Below are the code and all the weights of a small trained network. Each question names an input and a class and asks about switching units off, where a switched-off unit gives its printed mean instead of its output.

import numpy as np


def w(rows, s, z=0):
    codes = np.array(rows[::2]) - 128.0
    scale = np.full(codes.shape[1], s)
    scale[-1] = z or s
    return codes * scale


def norm(h):
    return h / np.sqrt((h * h).mean(-1, keepdims=True) + 1e-5)


def f(y):
    return np.maximum(y, 0)


def log_softmax(a):
    a = a - a.max(-1, keepdims=True)
    return a - np.log(np.exp(a).sum(-1, keepdims=True))


def net(x, mask):
    res = np.array(x, float).reshape(1, 7) / 4 @ E
    u = 0
    for l in range(4):
        y = f(norm(res) @ A[l][:, :-1].T + A[l][:, -1])
        res = res + np.where(mask[u : u + 7], y, B[l][:, -1]) @ B[l][:, :-1]
        u += 7
    return log_softmax(norm(res)[-1] @ U[:, :-1].T + U[:, -1])


A, B = {}, {}
E = w([
[78,216,116,240],'x0',
[127,126,128,129],'x1',
[123,55,255,188],'x2',
[126,127,129,126],'x3',
[129,128,129,128],'x4',
[127,129,129,128],'x5',
[2,64,120,137],'x6',
],0.0034)
A[0] = w([
[112,178,93,132,60],'0.n1',
[70,93,110,125,78],'0.n2',
[147,146,69,30,4],'0.n3',
[170,40,112,42,42],'0.n4',
[84,129,109,127,111],'0.n5',
[116,86,253,106,67],'0.n6',
[25,85,113,121,171],'0.n7',
],0.005,0.003)
B[0] = w([
[174,127,3,199,156],'0.n1',
[234,166,188,124,163],'0.n2',
[193,5,73,82,184],'0.n3',
[50,246,135,187,204],'0.n4',
[132,196,137,109,162],'0.n5',
[177,54,35,154,208],'0.n6',
[25,96,77,110,255],'0.n7',
],0.0033,0.0027)
A[1] = w([
[115,96,254,157,1],'1.n1',
[124,102,182,150,212],'1.n2',
[122,154,102,210,182],'1.n3',
[160,163,136,171,34],'1.n4',
[96,150,117,105,71],'1.n5',
[112,203,88,87,170],'1.n6',
[161,125,181,175,33],'1.n7',
],0.0071,0.0027)
B[1] = w([
[109,172,3,139,192],'1.n1',
[183,156,184,155,224],'1.n2',
[120,175,130,142,247],'1.n3',
[147,224,135,151,154],'1.n4',
[85,116,124,96,148],'1.n5',
[141,100,50,176,252],'1.n6',
[141,188,158,130,166],'1.n7',
],0.0068,0.0032)
A[2] = w([
[203,101,146,180,146],'2.n1',
[130,130,252,140,251],'2.n2',
[247,164,120,138,201],'2.n3',
[110,160,49,84,203],'2.n4',
[83,176,223,162,21],'2.n5',
[110,201,253,99,140],'2.n6',
[71,79,128,153,231],'2.n7',
],0.0074,0.0024)
B[2] = w([
[56,92,112,92,190],'2.n1',
[193,69,78,210,190],'2.n2',
[165,123,246,67,253],'2.n3',
[107,137,185,71,231],'2.n4',
[141,164,47,254,159],'2.n5',
[199,37,136,214,161],'2.n6',
[157,123,72,118,202],'2.n7',
],0.0071,0.0052)
A[3] = w([
[111,115,140,65,3],'3.n1',
[192,84,96,164,205],'3.n2',
[120,140,72,100,180],'3.n3',
[130,101,58,133,170],'3.n4',
[176,158,134,173,128],'3.n5',
[177,255,157,66,54],'3.n6',
[9,159,106,193,89],'3.n7',
],0.0076,0.0026)
B[3] = w([
[123,100,122,2,163],'3.n1',
[138,69,146,151,255],'3.n2',
[149,124,232,154,222],'3.n3',
[108,78,57,151,232],'3.n4',
[84,200,128,133,205],'3.n5',
[22,235,212,188,233],'3.n6',
[164,214,63,51,231],'3.n7',
],0.0058,0.0034)
U = w([
[142,170,213,16,152],'0',
[86,253,185,145,237],'1',
[195,46,217,121,136],'2',
[190,168,185,235,8],'3',
[74,65,87,21,133],'4',
[68,212,35,102,138],'5',
[131,10,79,156,195],'6',
[111,133,42,232,15],'7',
],0.019,0.0012)

Each question gives the input, the list of numbers given to net, and the class t.
The units are the neurons (one row each of A and B). Each row of codes is followed by its name. A weight is (code - 128) times the scale printed after its matrix; where a second scale follows, it is the last column's (A, B and U).
mask holds one flag per neuron, layer by layer. A switched-off neuron (its flag False) gives its mean, the last column of its row in B, instead of its output. The means were averaged over made-up inputs and are rounded, as every weight is.
A unit's drop is (log p(t) with every unit on - log p(t) with that unit switched off) / (log p(t) with every unit on - log p(t) with every unit switched off).
The circuit of an input: a set's keep is (log p(t) with only the set's units on - log p(t) with every unit switched off) / (log p(t) with every unit on - log p(t) with every unit switched off). Starting from the 12 units with the biggest drops (on a tie, the unit counted first), units are removed one at a time, each time the one whose removal leaves the highest keep (on an exact tie, the one counted first), for as long as the keep stays at least 0.8.
units of the circuit, in order: the units of the circuit, biggest drop first
k most important neurons: the k neurons with the biggest drops, biggest first
top k neurons in layer l: the k neurons of layer l with the biggest drops, biggest first
drop when u is switched off: that unit's drop, to one decimal
input [3,0,7,-6,1,5,2], class 7: top neuron in layer 1	[1.n1]
input [7,2,0,-3,-1,3,1], class 5: units of the circuit, in order	[2.n3; 3.n7]
input [-5,-7,1,6,3,0,8], class 6: units of the circuit, in order	[2.n3; 2.n1]
input [-8,6,2,-7,2,7,7], class 6: units of the circuit, in order	[2.n3; 2.n4]
input [0,8,-6,6,7,-4,5], class 4: top 3 neurons in layer 2	[2.n4; 2.n5; 2.n2]
input [7,-2,-2,-6,6,0,5], class 5: 2 most important neurons	[3.n7; 2.n3]
input [-6,-6,1,6,-6,7,5], class 6: 3 most important neurons	[1.n1; 2.n3; 2.n4]
input [4,0,2,1,0,5,2], class 7: 2 most important neurons	[2.n3; 1.n6]
input [-2,7,-6,-8,3,-1,1], class 4: 2 most important neurons	[1.n2; 1.n6]
input [-5,8,1,-6,-2,4,4], class 6: 2 most important neurons	[1.n1; 2.n3]
input [-7,7,1,3,-1,1,3], class 6: top 2 neurons in layer 1	[1.n1; 1.n6]
input [1,-4,-1,-6,3,8,-8], class 1: 3 most important neurons	[3.n6; 1.n4; 0.n3]
input [-4,8,1,-8,-3,-1,2], class 6: 3 most important neurons	[1.n1; 2.n3; 0.n6]
input [0,-4,-8,2,8,5,-5], class 0: units of the circuit, in order	[2.n3]
input [7,3,-1,-1,2,-8,1], class 5: 3 most important neurons	[2.n3; 3.n7; 1.n2]
input [1,-8,4,6,-1,-7,4], class 7: top 2 neurons in layer 1	[1.n2; 1.n6]
input [0,7,-7,-8,3,8,3], class 4: top 2 neurons in layer 0	[0.n3; 0.n4]
input [7,-1,-3,0,4,6,2], class 5: drop when 2.n3 is switched off	0.8
input [3,3,-7,4,-3,3,-1], class 1: drop when 3.n6 is switched off	0.1
input [8,-1,-2,-1,-3,-2,6], class 5: units of the circuit, in order	[3.n7]
input [-2,-3,6,1,-8,-4,1], class 6: drop when 0.n6 is switched off	0.4
input [-3,7,-8,3,-7,-5,-1], class 0: top 2 neurons in layer 2	[2.n4; 2.n2]
input [-1,-8,8,-3,0,5,6], class 6: top 2 neurons in layer 0	[0.n6; 0.n4]
